Each row is followed by the group that its hidden value falls in (each part has its own value, ranges and names)
[-379 -122  -53  -35  116  235  -49   81  -26  127  -61 -255  263    5
  -17  133   -6  113  -67   51 -126  -39  -62 -171   17    6  -82   49
 -239  102 -102  190   33  -62  147 -117  -88  237  396  -19 -151  -90
  157   49 -154 -111 -108  177   -8   49  176  171 -100]  mubi
[ 137 -155   -3 -115  362    4   -3   67 -194  165  -83  188   41 -166
 -268  143  207  -84  194  -62  117 -185  -62  194 -408  -77  -58   -9
 -220 -165  250  -17 -265 -146  -79  -45  127  305  179   -5 -170   69
  122 -125  210 -109  -78 -656  -89  -97    9 -228   85]  Vovos
[ 223 -277   75  124  144   37  176   47  -36  -65   85  -76   19   78
 -285   34  253   28   82   43  104 -117 -136   81  153   64   44 -148
 -163  -12  195  -98   -3  100  -13  111  -65  102   34   78 -413 -231
  -18 -161  105  -14  121 -274  -96  -92   89   26   20]  sebol
[ 450  299    7  -50   36 -100   34   26 -171  131  159  212 -116   83
 -158  -91  200   -8  -41  -30   63   71  136   89  -56  133  -35  -52
  -89 -119 -164  -98   82  212 -142 -109   28  168  -92 -129 -124  -45
  -39   95    7 -240  191  217  326  -77  174 -218   10]  vasov
[ -92  142  132 -146    6  168  -51  419  -38  221  -50  291 -139 -172
 -146 -135 -139 -211 -109  305  210   -8   25   54 -231  372   -1  275
   93  178 -340  118  137  149  -27 -143 -197  151  117  117 -131  170
   55   37  -19   93  262  -64  -93  195  -86  -87  299]  vasov
[ 308  570    4   54 -226 -247   -9    3  260   -1  293  -77 -122  -80
  -43  -13   45    5   27  -92   25  400  631 -207  312   -4 -136  -62
  175  -18 -330 -208  -86  394   78   38 -266  -51 -215 -157  119 -117
   21  304 -368   10  280  737  487   31   55 -223  -52]  sebol
[  80   15   69  -83  333   23  -78  173 -119   30   79   90   85 -240
 -135  111  196  141  153  -20  114 -202   -4   31 -313 -117 -112   -6
  -60 -102  168   31 -167    6   65  -40  -10  179  138   83 -149  136
  219 -112  -29    5 -185 -341  -80 -119 -101 -140    2]  sir
[ 214  243  -23  -71 -143  -76   42 -121 -236   31   79   30   39  146
  -70  -12  -90   14   76 -116 -123  -23  133  191   93   27    1  -10
   77   72  -96  -68  136   91   36  -54   96  179 -396  -95   54   39
 -223   93   47  -17  106  399  252  -68   35   31    0]  sir
[  60  155 -271  126   84  -74   24 -219  193  108  154 -263   43  -65
  -31  -51  132  -92   12 -367   19  116  126  -39  155  -95  128  -40
 -214 -110    3  -43  -87    9   66 -129   31  -42  245 -299   30 -133
   99  -20 -226 -146   19  226  279  -44  187 -152 -239]  vasov
[ -99  231   12  148 -141 -134  -10    7   62   27  177 -145   -3  -14
   59   32  -65  213   -6 -188  -42  -59   90  -62  139 -106   19  -91
   39   95   32   41  107  -15  -17  -11    6   45 -118  -15 -119 -130
 -108   48 -229   41  100   90  168  -45 -100    3 -166]  mubi
[  51  -63 -127   91  223  -67  160  125    1  151   82 -120   25  -14
  -38  -42  306  139  130 -218  113 -171 -114   51   62  151  170 -116
 -164   57  -28  138    9  184  207  -14   81  -47  -37   62 -202  -81
  180 -127 -135   60   11 -243  -69 -331  -44 -176  -86]  Dotoz
[-472 -130 -185  -88   64  279  151  170 -145  102 -126  -37  134 -147
  -78  -87 -176  -39   62   65  -46 -150 -239  188  -66  300  241  202
  102   52  -76  363 -101  -62  198  -41  -58  -56    5  229  -70  251
   98 -111  157  466   40 -248 -424  -60 -161    6  164]  vasov
[  91  -46 -181  -77   55   19  189 -220   34   16 -142 -307  195  -25
 -176  117  191  -45  122  -66  -25   24   18  -66  133 -179  -90 -211
 -341 -106  -14  -25 -166  -18  123  -40   19  176  155 -120 -190 -239
   34   57  101 -211  -41   95  136   28  204  181 -101]  folen
[ -46   43   -8  193   68 -131  -77    6 -140  -59  175  215   41    9
 -161   18  236  228   23 -229   54 -183 -126  197  -22 -230    3  -97
  -74  -67  179  -38  -20  -53   97 -144    4   79   56  -56 -220  -88
  138 -174 -241   71   29 -202  109 -265   14 -148 -216]  sir
[ -74  172 -127  120  -70   20   98  -26    0  126   38 -124  -19   -4
 -130  -57  245    2  -25   14   58  137  -71   88  192  154  193  -47
  -66   -2 -205   74   41  284  175 -201 -108   -4  -56  -90 -175 -113
   42   73 -135  210  196  178  145  -66   10   25  -26]  sir
[ -74 -235 -135 -145  229  147   -2 -227 -194  153   26 -142  282  -99
   39   81  -10   19   69 -105  -48   91  -31 -218   23 -195 -189  -89
 -187  -79  126   94  -86 -124  -40   28 -217  184  345  -75 -150  -15
  250  126  -80 -249 -234   81   93   68   79  -40  -54]  mubi
[ 272   45  -32 -239   95  -92  146 -211 -251 -165  129  123  145 -313
 -102   23   34  173  274 -156   96 -163  -23  146 -159 -372 -196 -163
  149 -242  245   -1 -174  -90   26   40   -2   12 -276  184  -94  290
   73  -35   82  103 -331 -123  -20  -40 -342  -65   34]  sebol
[ 109  -84   14  -62  176  150  163  -22 -237  -27 -127 -106   92   40
 -308  190  568  303  136  154  122 -204 -398  183  -90   17   10 -211
 -319  -81    1  133  -31  130  167 -258  139  329   31  126 -381 -119
  101  -29  125   12 -108 -244  -59 -134   73  139   47]  mubi
[-417 -174 -216 -158  135  135   67 -127  -86   84 -101  -71  227 -101
 -122  -58   57  147  -48  -97  -13   22 -327   70 -112  103   35   43
 -129 -117    9  377   -2 -170  224 -337   41  -76  147   10   65  120
  194   74 -104  100 -187  104  -52    4   61  -42  -26]  sebol
[-255   85  -90  161  201  -53  -90  148   27  145  266  274  -40 -291
 -116 -270  249   62 -196 -121  212   26 -246  165 -207   37  191  112
  -10 -247   29  150   58  101   97 -349 -139 -286  257  -74 -169  168
  296 -161 -390  256  -11 -171   51 -119 -169 -257 -173]  vasov
[ 296  131   27  -29   34 -135   26 -116 -124   10  114  361 -153 -115
 -187 -173  148 -130   68 -114  244    9  -56  251  -98  -94  -49   32
   37 -122   58 -150  -33  110  -36 -136 -152  -67  -74  -38 -100  162
  109  -47 -133   74  107 -172  159    5 -209 -159   85]  tovi
[ -13    7 -245  160   57 -214  138 -253 -232  204  336  229   73  -26
   -6 -224  267   75  -70 -393  -24   74 -155  275   48 -204  131  -65
  -64 -353   19   11   26  110   35 -184  -35 -267  -39 -127 -196  157
  206 -107 -355  124 -138   54  246 -317 -195 -193 -318]  Dotoz
[-268   93  -81   -8  -86 -124   42  235 -177  -83   -4  235  200 -284
 -161   -2 -121  136  123  -29  -23 -155   65  139   -6 -147    2 -190
  201   -1   58  129 -110  -47  248   82  -86   32 -342  117 -236  -49
  -29  -47  118  378  149 -186  -96 -221 -155 -105  -41]  sebol
[ -78   35 -145  -65    5  -54  158  -36 -122  -78   -5   -9  177 -152
 -129   -7   57  144  148 -113  -24  -96  -43  115   44 -107    1 -153
   31  -97   50  123 -130    6  227   -9  -10  -44 -222   94 -127   27
   48  -16   53  227  -36  -36  -45 -162 -113   -7  -45]  sebol
[ 174  413  -77  171 -219 -100   55  -11 -143 -171  276  -65   38 -178
  -49  -22 -165  158   32  -67  -58 -144  135   33  176 -257  143 -279
  225 -128  193  -66   25  -83 -208  173   15  153 -302  -43 -374 -208
 -349  -93  271   97  195   61  117  -58  -11   12 -192]  tovi
[-214 -200  118   41  229 -160 -162  286  -76  184   34  204  106  -96
 -174   10 -196 -105   37 -112  -86 -118  107  166 -264   93   33   94
   35   60  335  -14   15 -120   41   69   62   57 -174  -91    7   16
 -151  -89   67  114  131 -384  -31 -141  -68 -173  -20]  sir
[  53  107  -75  -60  141 -116   34  188 -182   -3   43   26  245  -69
 -189   80   55  154  105 -136 -170 -264  120  197 -170  -60   24 -136
  -83  -91   75   37  -29  -22  198  -13  312  192 -276  -50  -90  -33
 -159 -117  215  -11  -58   25   52 -304  123  -36 -177]  sebol
[ -15  -40   42  -88  -15  116  112 -102  -75   13  -17  100  -15  100
 -244  -46  188   22 -108   76   56   14 -221  189  -91   72 -109  156
 -161 -118 -136   47   42   38   35 -321  -39   23  181   71  -97  158
  114    7 -172   -2  -58  123   54  124    1  154   66]  vasov
[ -35 -172   84 -116  127  115  109   58 -128  -90    1   20  195  -49
 -343   43  286  165  -39  233    8   41 -161   82  -60   74 -147  -47
  -95 -175   -2   85   -6  174  219 -187 -120   24   -8  125 -225   46
  108   44  -13  125 -132  171  -18    8   31  169   57]  vasov
[-173  365 -425  -78  236  -68  -13 -123  104  234   31 -426  197 -503
  -28 -140  -23 -107   25 -312  -33  -47  -73  205 -330   38  493  -18
  -65 -293  163  273   34  -95  188 -387  498 -118 -206 -382  238  167
 -282  -56  251  147 -230  136  161  -17  -53  -23 -250]  tovi
[ -31 -262 -102  177  259   65  -12  -25 -329  111  370  217  132   82
   -5 -240  -76   35 -176 -221 -131 -122 -221  114  -19  -14  146   52
  -51 -248  345   27  117 -169 -279   92  -96  -86  265  -82 -321   53
   71 -270  -11  -97  -28 -168  -32 -208   96 -196 -250]  vasov
[ -57   48  127  -12    8  -45   -6  265  146  -40  -35   13  -21  -28
 -167  -30 -122  -57   56    3   43 -168  103   95  -43  149  -15  134
   24  206  -25  -24   42   42  185    2    7    8 -115   66   22   11
  -88  -88  -51  125  191  -66  -74    2  -57   65   69]  sebol
[-226 -160 -133  -37  -23  -47  105   43 -173   82   -3  135  213  -75
 -135   60  -69  -56  212 -136  -90   18  156  193  131  -43  -16    3
  117   74  -91   31 -185   65  332   96 -143   38 -229   70  -26   89
  144   -8  -79  338   42   30  -69 -237 -112 -153   35]  Dotoz
[ -86 -261   67  -57  262   -9   61  160   15   98  -58   -2  145 -175
 -253  -80  -23 -233   22   45    3 -185 -117  247 -272   38   69  123
 -141  -87  218  -44   27   -5  131  -48   90  -62  -28  -21 -134  139
 -134 -224  167  111  -76 -326 -139   21 -171  241  -14]  folen
[  33  266 -108    8  150   57   -6  133   48  121  153 -143    3 -165
  -21  -62   59   40   -5  -63   41 -102   30   22 -122   87  179   75
  -54  -85  -95   90    8   49   10 -118  112   75  131  -74  -48   66
   22 -101  -15  -21  -17   84   26  -55   56  -89 -117]  folen
[-602  104   -4   15 -257   66  110  122  174 -136 -142 -148   81 -180
  -95   -1 -214  139  -44   84  -38 -114 -116   25   34  -14  -22  101
  134   82  -49  267  -72 -117  248 -127 -123 -174  -54  265  -90   91
  -18   -3 -133  486   66  -91 -234  144 -307  342   31]  tovi
[ 226  -49   -1 -150   62  -65  112 -124   -5  155  -15  -74   42   60
  -23  -44  -32 -122    7 -239   62 -146   10   31  -88  -29 -162   33
 -235  120  -36  -20  208  -35  -11 -130  160   86   31  -37  -38   73
  -52   -7 -140 -361 -153   78  185  108  -56  132   -1]  tovi
[-217  -56 -232  -68  -57   63   50 -378   89  216  106 -392  273    3
  146   31 -264 -143 -101 -267 -250  319  269 -296  224 -175 -186   79
 -132  -67  -80   46  -25 -118  -30  -30 -180  -22  320 -207  107   32
   96  229 -322 -260 -227  653  309  232   98  129 -181]  Vovos
[ 123 -335  -23   25  335 -129  -88  -59 -268  174  235  290  182  -26
 -134   -1   52  -70   53 -313  -28  -18   73  113 -134 -172 -119  -35
 -104 -139  345 -125  -38 -102  -69   62  -58   95  111 -158 -129   37
  157 -110 -121 -196 -135 -185  153 -210   62 -347 -127]  Vovos
[  60  304   13   64 -151   -8   11    6 -169 -107  172  406 -183   64
 -144  -65  138  206   -8  -14   90   33   -7  130   49  -38  -98   59
  124 -137 -144   -7 -185   35  -92  -87 -259   38   99  130 -138   73
  264   21 -236  166  255  -21   60 -107    4 -290   40]  vasov
[-172  117 -211   -5   -5  -86  116  -72  199  119   -6 -425  133 -242
  112  -54 -223  -81  110 -205  -57   25  150 -165  141  -46  120  -85
    5   30   57  119  -57  -38  111  110  -15 -138 -119  -83   10  -67
 -106   62   17   89   21   65   34   39 -148   98 -119]  Dotoz
[   1  -13  -24   73   23  -55   53   36 -190    6  108  -87  170  -28
  -89   43 -106   57  100 -125 -138 -228   11  179   26  -88  121 -105
   40   27  220  -17   79  -49   37   98  143  147 -298  -22 -201  -52
 -261 -141  189  106    8  -83   -7 -160  -66   97 -120]  sir
[ -15  -80  -96  -31  280   63   -3    8 -133  308  161   61   58  -96
   10  -40  116  -69    9 -153   30   43    7   17 -156   48    7  136
 -109 -113  -23   72  -65   79  -32  -79 -102   32  273  -35  -83  209
  289  -29 -215  -52 -153  -97   38  -87  -80 -222  -25]  sir
[-143  197   49  130 -514    7  199    1 -218 -175  171  169  -95   74
 -218  -66  -40  236   11  127   55  -53 -189  433  323  120  216   -1
  432  141 -247   88  237  158  159 -161  -59   24 -619  251 -199   71
 -231  -26  -79  631  254  328  -52  -66 -242   83  114]  Dotoz
[ 196  415  280 -135  139  -68 -205  314   17   42  199  391 -270 -141
 -139 -147   25   35  -23  185  160   77  184   93 -370  242 -112  342
  237 -112 -135  -76  -50  227  -56 -143 -179  -57  -61   55  224  373
  131   74 -210  144  163   92   86   50 -161 -255  170]  Dotoz
[  99  192 -143 -229 -156  -38  155 -390   52 -170   64 -195  158 -191
  -15  104  -28   98  239 -218    8  182  269 -102  204 -324 -314  -65
  130  -72 -117   -4 -258   42  240  -36 -202  -58 -122   91  187  211
  221  231 -294  101 -264  534  188  130 -192   19   47]  vasov
[ -43 -241   34  -96  -44  -53   44 -136 -143  142   23  163  128  -37
 -185   64  -96 -165   35  -18  -16  260  171    3   74  -75 -249  -12
   38  -13   40  -72  -57    7  -11   28 -283   94  -54  -24  -94   13
   60  200 -124    1   29  123  171  121  -58  -85  128]  Vovos
[-302  507 -155  -28  126  125 -162  202  257  384   51 -239 -151 -281
  -19 -170  213    8 -204   71  218  235 -106   -8 -234  541  390  268
  -28   15 -432  383  218  300  215 -640   95  -64  145 -226  261  153
  108  195 -319  184   79  424  202  129   41 -190   26]  sir
[-303  -56   -2  188  -95  -87   10   14   93    7  290  -71   95  -27
  101  -32 -112  178  -17 -225  -57  128  166 -176  334  -68  -94   18
  201  122   14   67    7  112  164  113 -381 -243  -17  115  -81   13
  234   56 -555  274   13  215   46  -99 -228  -97 -114]  sir
[-127  -94    6  -33   76   95  -34 -169 -148  -34  119  -99  212   37
 -124   92   24  117   37  -41 -174   54  -25  106   23 -112  -71   84
  -23 -113  108  -16  -48  -14  115 -101  -73   87   30  -50   38  131
   45   32 -127   97 -176  304   90   -3   15  109  -86]  mubi
[ 191  229  210   -6  -47 -150   -5   72  379   60   47 -184 -210  -81
  -93    6 -102 -135  -32  -24  130   44  265 -137  -86   66 -144  116
  -49   84   30 -135   47   36 -152  -33   -1  -10   18  -26   43  -30
 -183   95 -162 -161  148  -12  181  309 -127  108   74]  tovi
[  18 -301 -116  -41  149  -25  127    3 -379   34   44  300  256  -53
 -176  -47   68  -26  125 -201    5 -252 -142  290  -33 -176  -36 -119
  -82  -21  128    5    7  -38  177   30   -9   92  -86   56 -325   65
  119 -220   48   55 -109 -254  -68 -276  -79  -81  -55]  vasov
[-362 -161  -29  -66  109  -65   84  327   18  146  -84  101  141 -170
   30  -52 -137  -79  207 -257   49 -310   56  185  -92  104  -16  201
  101  368 -123  180  -16  144  538   23  -50 -195 -216  275   45  346
  247 -182 -328  440  -98 -335 -292 -251 -504   -3  107]  Vovos
[ 110 -391    3  -79  -12   22  125 -362 -137  -46  -32 -123  279  121
 -301  169   69 -132   94  -85  -74   84   13  129  183 -236 -234  -95
 -191    3  142 -188   24  -38  144  -71  -51  215  -24 -110 -126  -89
  -58   41  -39 -154 -184  312  206  118  119  251   -1]  Vovos
[-320 -215 -112   14  187  176   13  130 -104   68   78 -166  301 -209
 -153    3  -25   18    7   95  -74  -21 -105   59   16   76  181    5
   25  -62   80  157   18   18  219  -29  -76   54   36  -28 -179    7
   19 -105  101  240  -98  114 -146  -75   53   54  -81]  Dotoz
[-358 -118 -136   94 -255   87  100 -203  149    5   82 -326  180    5
  106   -3 -392  -71  -73 -202 -121   85  117 -224  405 -160  -88   33
   33  189  -17   71   67 -190   14   93 -258  -50  209    9 -115 -106
    5   47 -291    1    5  338   46  219  -30  202 -105]  tovi
[ 273  122   87   24   77 -209 -106   89  -64   35  162  256  -74  -45
 -165  -82  -80  -57   21 -180   95 -144  108  160 -154  -51   -1  -31
   -3    5  198 -159  122 -114 -153   -9  130  154 -129 -166  -56  -83
 -196  -96   50 -196  189 -123  203  -52   83 -236  -67]  sebol
[ 107 -103   28  203    8 -123  -24 -145   56    7  309   73    9  285
  -16  -89    2   40 -154 -313  -91   75  131 -113  247 -152 -193   32
 -183  -42   91 -199   65  -66 -156   59 -197  -63  350 -146 -126 -169
  149  -50 -452 -341   92  242  290  -58  220 -103 -268]  sebol
[ -22  396 -290  152 -326 -227  115 -262 -161 -108  232   59   57 -256
 -116 -103 -190  -32  167 -212 -117  143  184  314  276 -280  303 -200
  388 -275  136  -93 -202  -33   14  103  -57  -91 -584 -172  -52  -29
 -294    4  223  514  271  189  177 -154 -153 -168 -164]  folen
[-185  106 -175 -163   72  182   94  -86   -7   73  146 -227  152 -447
  147  133  -55  175  184  -22   80  105  138 -309    7 -249 -153  -19
  154 -157  -98  229 -348  -61   -8   93 -323   63  304  232 -115  237
  424  121 -197  143 -327   51 -142  107 -258 -161   34]  Dotoz
[  86  -98   48  128  248    3  -73  206 -222   53   88  197   67   10
 -204  137  250   59  176  -60   29 -218    9  179  -64  -95   23  -67
 -150   26  136 -129 -152   64   74   89  -45  325  123  -24 -312 -123
  151 -203   17   25  120 -424  -43 -315   92 -208  -62]  mubi
